Below is a small trained network, with its code and all its weights. Each question gives an input and a class and asks what happens when units are switched off, that is, made to give their printed mean instead of their output.

import numpy as np


def w(rows, s, z=0):
    codes = np.array(rows[::2]) - 128.0
    scale = np.full(codes.shape[1], s)
    scale[-1] = z or s
    return codes * scale


def f(y):
    return np.maximum(y, 0)


def log_softmax(a):
    a = a - a.max(-1, keepdims=True)
    return a - np.log(np.exp(a).sum(-1, keepdims=True))


def net(x, mask):
    res = np.array(x, float).reshape(1, 8) / 4 @ E
    y = f(res @ A[0][:, :-1].T + A[0][:, -1])
    res = res + np.where(mask, y, B[0][:, -1]) @ B[0][:, :-1]
    return log_softmax(res[-1] @ U[:, :-1].T + U[:, -1])


A, B = {}, {}
E = w([
[54,80,133,163,162,189,195,133,177,172],'x0',
[91,136,149,188,51,46,59,125,131,114],'x1',
[94,126,140,200,216,111,79,157,167,136],'x2',
[78,142,188,145,207,153,145,187,59,28],'x3',
[67,115,157,192,167,168,140,87,95,204],'x4',
[125,57,71,150,111,139,73,86,141,42],'x5',
[172,171,192,118,142,93,162,148,185,135],'x6',
[100,165,89,125,137,132,119,154,245,126],'x7',
],0.011)
A[0] = w([
[103,157,57,153,133,47,100,89,137,71,212],'n0',
[106,164,141,99,138,82,93,179,148,43,114],'n1',
[87,159,171,217,147,168,122,140,129,239,186],'n2',
[69,158,182,195,203,144,63,172,115,213,123],'n3',
[109,137,152,156,141,82,71,193,176,30,206],'n4',
[143,54,68,129,51,91,112,54,126,137,175],'n5',
[183,104,77,22,116,109,208,168,178,227,217],'n6',
[159,70,136,167,155,176,108,85,62,105,192],'n7',
[117,175,132,215,125,115,115,153,118,76,174],'n8',
[134,181,146,93,143,142,124,210,202,151,248],'n9',
[133,129,138,110,176,181,210,101,207,203,164],'n10',
[92,87,183,134,216,113,124,121,127,77,254],'n11',
[153,156,171,95,137,143,104,160,160,76,145],'n12',
[152,73,100,181,73,95,31,42,221,136,142],'n13',
[146,145,99,31,55,87,99,88,62,105,180],'n14',
[172,116,153,85,73,127,88,178,129,27,179],'n15',
[99,127,173,254,183,179,147,133,122,181,163],'n16',
[87,80,168,140,170,212,175,125,61,95,153],'n17',
[71,160,161,170,132,152,109,126,94,135,152],'n18',
[113,154,156,165,20,97,66,52,113,152,137],'n19',
[151,93,56,146,96,97,102,78,158,135,116],'n20',
[63,164,183,181,167,98,107,130,108,207,116],'n21',
[109,126,131,119,231,209,131,177,120,132,249],'n22',
[125,183,117,49,110,144,187,118,200,175,154],'n23',
[125,63,118,78,169,217,228,123,82,73,182],'n24',
[167,137,144,84,78,96,91,97,43,158,160],'n25',
[178,138,130,114,142,80,91,146,167,76,88],'n26',
[169,178,155,102,83,118,95,138,7,125,170],'n27',
],0.0091,0.0034)
B[0] = w([
[170,105,164,161,92,145,115,194,139,92,200],'n0',
[144,182,121,70,94,82,153,144,155,50,199],'n1',
[56,128,138,148,189,81,144,157,153,142,229],'n2',
[84,141,159,204,152,67,217,156,120,167,224],'n3',
[98,148,132,44,76,135,151,193,204,71,225],'n4',
[147,81,130,210,95,160,70,107,143,154,220],'n5',
[98,171,93,125,177,186,93,83,157,175,253],'n6',
[136,8,128,135,98,130,175,84,86,110,213],'n7',
[99,137,149,124,130,94,184,110,152,79,188],'n8',
[131,170,128,64,157,125,162,168,173,174,214],'n9',
[91,163,96,125,145,158,144,145,121,187,237],'n10',
[134,88,140,87,106,101,221,159,100,154,216],'n11',
[149,145,138,93,92,137,174,128,124,115,178],'n12',
[163,83,167,217,72,171,76,163,200,157,236],'n13',
[221,182,108,176,143,123,91,66,146,89,224],'n14',
[141,160,116,94,121,114,93,154,125,51,214],'n15',
[112,114,168,134,155,75,221,130,82,180,230],'n16',
[172,58,105,146,100,122,195,149,48,133,237],'n17',
[114,112,130,134,124,95,144,107,98,111,183],'n18',
[155,92,141,160,148,126,92,134,135,119,213],'n19',
[184,102,124,178,38,163,81,140,144,160,194],'n20',
[92,122,204,157,180,2,172,100,126,156,208],'n21',
[89,123,106,90,112,127,150,158,92,128,230],'n22',
[143,167,62,81,163,165,122,119,193,183,217],'n23',
[186,73,101,67,77,216,169,132,64,146,247],'n24',
[126,155,109,168,164,69,61,25,104,110,209],'n25',
[110,128,139,124,94,140,92,159,156,68,186],'n26',
[161,157,90,121,171,57,73,76,65,79,222],'n27',
],0.008,0.014)
U = w([
[194,140,104,133,154,105,97,15,65,78,29],'0',
[158,58,96,99,129,186,208,117,10,135,153],'1',
[150,58,152,199,95,169,98,118,190,159,58],'2',
[131,144,140,75,124,111,168,184,188,28,238],'3',
[98,175,65,85,176,192,163,116,160,235,253],'4',
[59,101,193,175,172,57,208,140,124,161,55],'5',
],0.011,0.00062)

Each question gives the input, the list of numbers given to net, and the class t.
The units are the neurons (one row each of A and B). Each row of codes is followed by its name. A weight is (code - 128) times the scale printed after its matrix; where a second scale follows, it is the last column's (A, B and U).
mask holds one flag per neuron, in row order. A switched-off neuron (its flag False) gives its mean, the last column of its row in B, instead of its output. The means were averaged over made-up inputs and are rounded, as every weight is.
A unit's drop is (log p(t) with every unit on - log p(t) with that unit switched off) / (log p(t) with every unit on - log p(t) with every unit switched off).
The circuit of an input: a set's keep is (log p(t) with only the set's units on - log p(t) with every unit switched off) / (log p(t) with every unit on - log p(t) with every unit switched off). Starting from the 12 units with the biggest drops (on a tie, the unit counted first), units are removed one at a time, each time the one whose removal leaves the highest keep (on an exact tie, the one counted first), for as long as the keep stays at least 0.8.
circuit, biggest first: the units of the circuit, biggest drop first
most important unit: the unit with the biggest drop
top k neurons: the k neurons with the biggest drops, biggest first
drop of u: that unit's drop, to one decimal
input [1,-7,-2,-8,0,3,-1,-8], class 0: circuit, biggest first : (n25 n14)
input [-5,-2,-4,-6,1,-6,7,-4], class 0: top 3 neurons : (n25 n27 n14)
input [-5,6,4,-5,1,0,1,-3], class 2: most important unit : n13
input [-3,-1,4,-5,5,-2,-7,-8], class 5: top 3 neurons : (n2 n3 n21)
input [-8,-2,-5,-3,-5,6,1,4], class 0: top 3 neurons : (n14 n15 n25)
input [3,1,7,-7,7,5,2,6], class 5: top 4 neurons : (n16 n3 n2 n21)
input [-2,5,-8,-7,-7,-3,-4,3], class 2: top 2 neurons : (n13 n5)
input [-5,-6,-6,2,-4,-3,-2,5], class 4: top 2 neurons : (n23 n6)
input [-5,-4,1,2,7,1,-6,7], class 5: top 2 neurons : (n3 n24)
input [8,8,4,-8,-8,-6,2,8], class 4: top 3 neurons : (n9 n23 n6)
input [4,5,5,6,-7,-4,5,-8], class 3: top 2 neurons : (n4 n1)
input [-8,-2,-5,-6,3,-4,-7,7], class 0: top 3 neurons : (n14 n25 n27)
input [-2,1,-6,0,-5,4,-2,2], class 0: drop of n14 : 0.2
input [2,-6,-1,-4,-7,8,-8,-5], class 2: circuit, biggest first : (n5)
input [-6,4,-7,-8,-1,7,-8,2], class 2: drop of n13 : 0.3
input [-4,6,-8,-3,2,-5,3,6], class 0: drop of n14 : 0.2
input [-8,-6,4,-4,-8,-7,-7,2], class 0: drop of n14 : 0.1
